Below are the code and all the weights of a small trained network. Each question names an input and a class and asks about switching units off, where a switched-off unit gives its printed mean instead of its output.

import numpy as np


def w(rows, s, z=0):
    codes = np.array(rows[::2]) - 128.0
    scale = np.full(codes.shape[1], s)
    scale[-1] = z or s
    return codes * scale


def f(y):
    return y / 2 * (1 + np.tanh(0.7978845608 * (y + 0.044715 * y**3)))


def log_softmax(a):
    a = a - a.max(-1, keepdims=True)
    return a - np.log(np.exp(a).sum(-1, keepdims=True))


def net(x, mask):
    res = np.array(x, float).reshape(1, 8) / 4 @ E
    y = f(res @ A[0][:, :-1].T + A[0][:, -1])
    res = res + np.where(mask, y, B[0][:, -1]) @ B[0][:, :-1]
    return log_softmax(res[-1] @ U[:, :-1].T + U[:, -1])


A, B = {}, {}
E = w([
[134,126,128,121,135,138,124],'x0',
[157,55,2,143,191,94,120],'x1',
[60,66,67,138,42,206,105],'x2',
[132,131,123,123,130,134,128],'x3',
[134,126,130,116,142,145,121],'x4',
[149,185,94,236,149,165,23],'x5',
[134,130,126,120,136,139,125],'x6',
[172,90,178,213,137,184,236],'x7',
],0.01)
A[0] = w([
[139,186,208,92,24,151,146,92],'neuron 1',
[147,52,107,169,160,86,105,53],'neuron 2',
[147,63,60,138,205,102,130,87],'neuron 3',
[74,109,113,135,99,143,146,41],'neuron 4',
[105,81,150,32,131,98,210,117],'neuron 5',
[138,194,189,129,78,171,102,139],'neuron 6',
[141,181,111,199,120,117,70,88],'neuron 7',
[123,107,129,95,112,104,174,94],'neuron 8',
[168,85,140,173,136,153,174,49],'neuron 9',
[201,63,188,166,98,170,160,50],'neuron 10',
[235,168,179,150,155,60,93,111],'neuron 11',
[185,169,161,75,210,34,186,91],'neuron 12',
[180,152,189,83,195,45,162,99],'neuron 13',
[82,170,88,30,115,65,83,72],'neuron 14',
[90,92,150,48,155,141,186,119],'neuron 15',
[91,33,39,143,199,108,131,82],'neuron 16',
[189,184,130,219,132,144,45,75],'neuron 17',
[144,47,150,32,75,70,189,60],'neuron 18',
[162,95,158,153,126,183,195,61],'neuron 19',
[31,68,102,122,79,171,93,55],'neuron 20',
[167,128,124,232,168,138,46,50],'neuron 21',
[144,182,97,201,136,179,82,101],'neuron 22',
[187,65,35,185,181,62,151,71],'neuron 23',
[208,80,173,198,109,155,151,73],'neuron 24',
[180,197,159,153,218,26,139,76],'neuron 25',
[183,138,127,191,87,133,193,100],'neuron 26',
[154,204,183,138,88,186,92,184],'neuron 27',
[141,58,152,1,107,100,219,58],'neuron 28',
[153,100,130,204,151,163,224,44],'neuron 29',
[156,84,65,120,171,135,140,66],'neuron 30',
[124,86,132,126,89,165,111,22],'neuron 31',
[95,157,218,108,86,144,131,59],'neuron 32',
[101,172,195,103,104,174,135,57],'neuron 33',
[190,26,63,134,167,78,137,103],'neuron 34',
[101,145,184,115,116,143,127,16],'neuron 35',
[161,131,131,185,156,176,216,79],'neuron 36',
[76,169,118,48,102,13,3,3],'neuron 37',
[164,130,161,105,186,120,121,64],'neuron 38',
[85,62,122,129,91,183,119,82],'neuron 39',
[45,49,109,179,68,168,101,79],'neuron 40',
[118,157,212,121,77,181,132,39],'neuron 41',
[113,200,121,232,180,181,69,66],'neuron 42',
[82,35,115,89,37,210,117,141],'neuron 43',
],0.0086,0.0032)
B[0] = w([
[83,191,142,134,148,75,179,239],'neuron 1',
[113,177,124,134,139,99,140,170],'neuron 2',
[118,209,187,126,179,87,164,207],'neuron 3',
[168,117,104,123,113,142,135,150],'neuron 4',
[60,27,63,218,153,65,140,237],'neuron 5',
[96,195,130,142,181,74,170,216],'neuron 6',
[94,30,81,146,178,141,135,202],'neuron 7',
[95,85,117,166,128,123,111,164],'neuron 8',
[123,132,167,73,131,135,48,187],'neuron 9',
[115,121,204,53,116,147,58,208],'neuron 10',
[207,121,84,143,62,203,178,219],'neuron 11',
[212,124,102,142,79,225,168,239],'neuron 12',
[208,139,65,166,71,214,144,230],'neuron 13',
[133,94,211,22,160,137,44,206],'neuron 14',
[105,71,85,190,169,112,135,205],'neuron 15',
[100,225,154,118,114,93,170,219],'neuron 16',
[77,3,54,194,147,89,124,240],'neuron 17',
[63,42,68,182,173,129,124,232],'neuron 18',
[139,113,185,61,129,109,52,206],'neuron 19',
[209,135,134,130,43,201,146,214],'neuron 20',
[84,85,86,186,115,104,129,228],'neuron 21',
[86,59,97,189,143,107,125,219],'neuron 22',
[113,244,163,146,162,70,170,238],'neuron 23',
[140,99,198,42,125,103,63,211],'neuron 24',
[229,151,68,118,18,251,175,238],'neuron 25',
[127,99,166,76,157,123,81,196],'neuron 26',
[78,172,133,174,161,68,193,228],'neuron 27',
[66,27,92,226,180,94,151,255],'neuron 28',
[138,105,217,27,117,146,18,229],'neuron 29',
[104,225,127,110,163,65,150,176],'neuron 30',
[176,122,117,112,116,148,156,147],'neuron 31',
[98,214,150,154,143,81,156,207],'neuron 32',
[96,200,141,128,118,69,164,194],'neuron 33',
[69,232,153,110,166,85,182,222],'neuron 34',
[145,157,128,138,123,73,130,154],'neuron 35',
[136,99,190,43,151,139,19,220],'neuron 36',
[121,96,253,8,122,152,16,237],'neuron 37',
[147,141,120,144,84,144,115,154],'neuron 38',
[213,150,69,121,84,196,149,192],'neuron 39',
[214,167,110,154,52,208,168,227],'neuron 40',
[93,228,138,119,144,106,139,208],'neuron 41',
[116,30,76,180,173,87,140,243],'neuron 42',
[229,156,90,168,51,215,182,255],'neuron 43',
],0.0063,0.0088)
U = w([
[115,45,78,177,168,118,133,255],'0',
[229,154,89,132,93,217,157,90],'1',
[114,245,126,121,173,83,160,80],'2',
[149,102,157,24,153,144,33,77],'3',
],0.013,0.0032)

Each question gives the input, the list of numbers given to net, and the class t.
The units are the neurons (one row each of A and B). Each row of codes is followed by its name. A weight is (code - 128) times the scale printed after its matrix; where a second scale follows, it is the last column's (A, B and U).
mask holds one flag per neuron, in row order. A switched-off neuron (its flag False) gives its mean, the last column of its row in B, instead of its output. The means were averaged over made-up inputs and are rounded, as every weight is.
A unit's drop is (log p(t) with every unit on - log p(t) with that unit switched off) / (log p(t) with every unit on - log p(t) with every unit switched off).
The circuit of an input: a set's keep is (log p(t) with only the set's units on - log p(t) with every unit switched off) / (log p(t) with every unit on - log p(t) with every unit switched off). Starting from the 12 units with the biggest drops (on a tie, the unit counted first), units are removed one at a time, each time the one whose removal leaves the highest keep (on an exact tie, the one counted first), for as long as the keep stays at least 0.8.
circuit, biggest first: the units of the circuit, biggest drop first
most important unit: the unit with the biggest drop
top k neurons: the k neurons with the biggest drops, biggest first
drop when u is switched off: that unit's drop, to one decimal
input [3,8,-3,0,-6,7,8,-3], class 2: most important unit => neuron 23
input [1,7,-6,-2,4,-4,7,-5], class 2: top 2 neurons => [neuron 34; neuron 23]
input [-6,-2,3,0,7,3,1,-4], class 3: top 3 neurons => [neuron 37; neuron 28; neuron 5]
input [-1,-5,7,-5,0,7,-5,3], class 0: top 4 neurons => [neuron 42; neuron 17; neuron 22; neuron 25]
input [-6,-3,-6,8,-3,-7,-1,5], class 0: top 2 neurons => [neuron 28; neuron 5]
input [-5,4,7,6,-2,-2,0,-8], class 3: top 3 neurons => [neuron 37; neuron 14; neuron 25]
input [-2,-7,-8,3,1,-6,2,1], class 1: top 3 neurons => [neuron 12; neuron 13; neuron 25]
input [5,5,3,2,2,5,1,-6], class 3: top 3 neurons => [neuron 37; neuron 14; neuron 28]
input [2,-1,-4,3,7,4,-4,-3], class 0: top 3 neurons => [neuron 17; neuron 43; neuron 40]
input [-3,-5,-4,4,5,-2,4,-6], class 3: top 3 neurons => [neuron 37; neuron 14; neuron 23]
input [5,3,5,0,-3,-3,-8,-5], class 1: top 2 neurons => [neuron 43; neuron 20]
input [-3,7,-6,2,0,2,-5,-6], class 2: top 4 neurons => [neuron 23; neuron 34; neuron 3; neuron 43]
input [-6,3,-5,-6,0,-3,4,6], class 3: top 2 neurons => [neuron 29; neuron 36]
input [-1,-3,1,-6,-5,-1,-3,-4], class 3: circuit, biggest first => [neuron 37]
input [1,-2,-1,6,-5,-8,-7,-7], class 0: top 3 neurons => [neuron 28; neuron 5; neuron 18]
input [-4,-1,-8,5,0,6,1,-4], class 1: top 2 neurons => [neuron 25; neuron 11]
input [-3,-7,-8,-1,7,-5,-8,-2], class 1: drop when neuron 13 is switched off => 0.5
input [-8,7,-5,8,-5,-5,3,5], class 2: drop when neuron 34 is switched off => 0.2
input [3,-2,-8,0,1,1,-7,-7], class 1: drop when neuron 25 is switched off => 0.3
input [-5,-6,5,6,-3,-7,-1,-1], class 0: drop when neuron 5 is switched off => 0.1
input [-2,3,-6,-7,7,8,5,-3], class 0: top neuron => [neuron 17]
